[[  9  -3   8  -3]
 [ -9   5   2  12]
 [ 34 -24  11 -25]
 [ -4   9  -5  13]
 [-12   6  -2   4]]
->
[[-12  -4  34  -9   9]
 [  6   9 -24   5  -3]
 [ -2  -5  11   2   8]
 [  4  13 -25  12  -3]]

[[ -1 -15 -26   1  12   8  13  -1   3  12   9 -10  13   7 -16   4]
 [ -2  -4  -8  -4   5  14  28  -1  14  -6 -20   8  13 -16 -38   5]
 [-19   9 -13   0  -1  -7   1 -21   6  -1   5 -18  -3   5  19   2]
 [  6  19  -6  -9  26  -1  23  -7  20  -8 -14  13  12   7 -19  16]]
->
[[  6 -19  -2  -1]
 [ 19   9  -4 -15]
 [ -6 -13  -8 -26]
 [ -9   0  -4   1]
 [ 26  -1   5  12]
 [ -1  -7  14   8]
 [ 23   1  28  13]
 [ -7 -21  -1  -1]
 [ 20   6  14   3]
 [ -8  -1  -6  12]
 [-14   5 -20   9]
 [ 13 -18   8 -10]
 [ 12  -3  13  13]
 [  7   5 -16   7]
 [-19  19 -38 -16]
 [ 16   2   5   4]]

[[-12 -16 -19  20  33  -1  13  -8  36  34  13  -9  18 -34]
 [ -3  10 -13 -38  16  -4  15 -32 -19 -17  34 -35 -11   2]
 [ 14  30  20  11 -30  -7  20  19   5   0 -18 -29  -3 -27]
 [ 15 -30  17   9 -14 -31 -37 -23 -28 -15 -16   5  32   2]
 [ 38   8  23   3 -28 -24 -10  38  34  16 -38  36   4 -32]
 [ 38  31 -31  18 -26 -13   9 -12 -34  -8  21  10   1 -27]]
->
[[ 38  38  15  14  -3 -12]
 [ 31   8 -30  30  10 -16]
 [-31  23  17  20 -13 -19]
 [ 18   3   9  11 -38  20]
 [-26 -28 -14 -30  16  33]
 [-13 -24 -31  -7  -4  -1]
 [  9 -10 -37  20  15  13]
 [-12  38 -23  19 -32  -8]
 [-34  34 -28   5 -19  36]
 [ -8  16 -15   0 -17  34]
 [ 21 -38 -16 -18  34  13]
 [ 10  36   5 -29 -35  -9]
 [  1   4  32  -3 -11  18]
 [-27 -32   2 -27   2 -34]]

[[  2   7   5  13 -12   0  11]
 [ 17  -5  33   0 -15   2  -7]
 [-27  -5  10 -15  11   5  14]
 [-11   7 -11   6  -4  24  -2]
 [ 11  13 -23  11   1  13  -4]
 [  4   4  -4  -2  -2  -1  -4]
 [  7  -9  -7  -9  -2   5  -2]
 [ -1  11 -18  18  -3 -12  12]
 [ 16  13   6  -6  10  -8 -10]
 [ -6   7  -8  12  -1  17   0]
 [ 18 -24   4 -11 -12   9   0]]
->
[[ 18  -6  16  -1   7   4  11 -11 -27  17   2]
 [-24   7  13  11  -9   4  13   7  -5  -5   7]
 [  4  -8   6 -18  -7  -4 -23 -11  10  33   5]
 [-11  12  -6  18  -9  -2  11   6 -15   0  13]
 [-12  -1  10  -3  -2  -2   1  -4  11 -15 -12]
 [  9  17  -8 -12   5  -1  13  24   5   2   0]
 [  0   0 -10  12  -2  -4  -4  -2  14  -7  11]]

[[ -8 -23  14  -2 -26   5  19   5   1   7  16]
 [-12 -45 -16  -1   3  -2   5   0  -5   4   4]]
->
[[-12  -8]
 [-45 -23]
 [-16  14]
 [ -1  -2]
 [  3 -26]
 [ -2   5]
 [  5  19]
 [  0   5]
 [ -5   1]
 [  4   7]
 [  4  16]]

[[ 25   8  21 -11   2   9   0   4  11]
 [ 28   9 -16  20   2   8   6   0 -12]
 [  1  -6  10 -18   8   9  -4   5  11]
 [ -4  -6  -6 -28   5   1  -4   1  19]
 [-29 -21 -14  -6   6   0  -5   1   1]
 [-37 -24   1  -1  -2  -2  -5   0  -1]
 [-26 -19 -16  22  -3  -4   0  -3 -17]
 [-27 -16  -9 -26   1  -1  -5   1  19]
 [ 10   0  -8   5   2  18   7   6  -9]
 [ 29   7  -9  26   3   1   3  -3 -16]]
->
[[ 29  10 -27 -26 -37 -29  -4   1  28  25]
 [  7   0 -16 -19 -24 -21  -6  -6   9   8]
 [ -9  -8  -9 -16   1 -14  -6  10 -16  21]
 [ 26   5 -26  22  -1  -6 -28 -18  20 -11]
 [  3   2   1  -3  -2   6   5   8   2   2]
 [  1  18  -1  -4  -2   0   1   9   8   9]
 [  3   7  -5   0  -5  -5  -4  -4   6   0]
 [ -3   6   1  -3   0   1   1   5   0   4]
 [-16  -9  19 -17  -1   1  19  11 -12  11]]
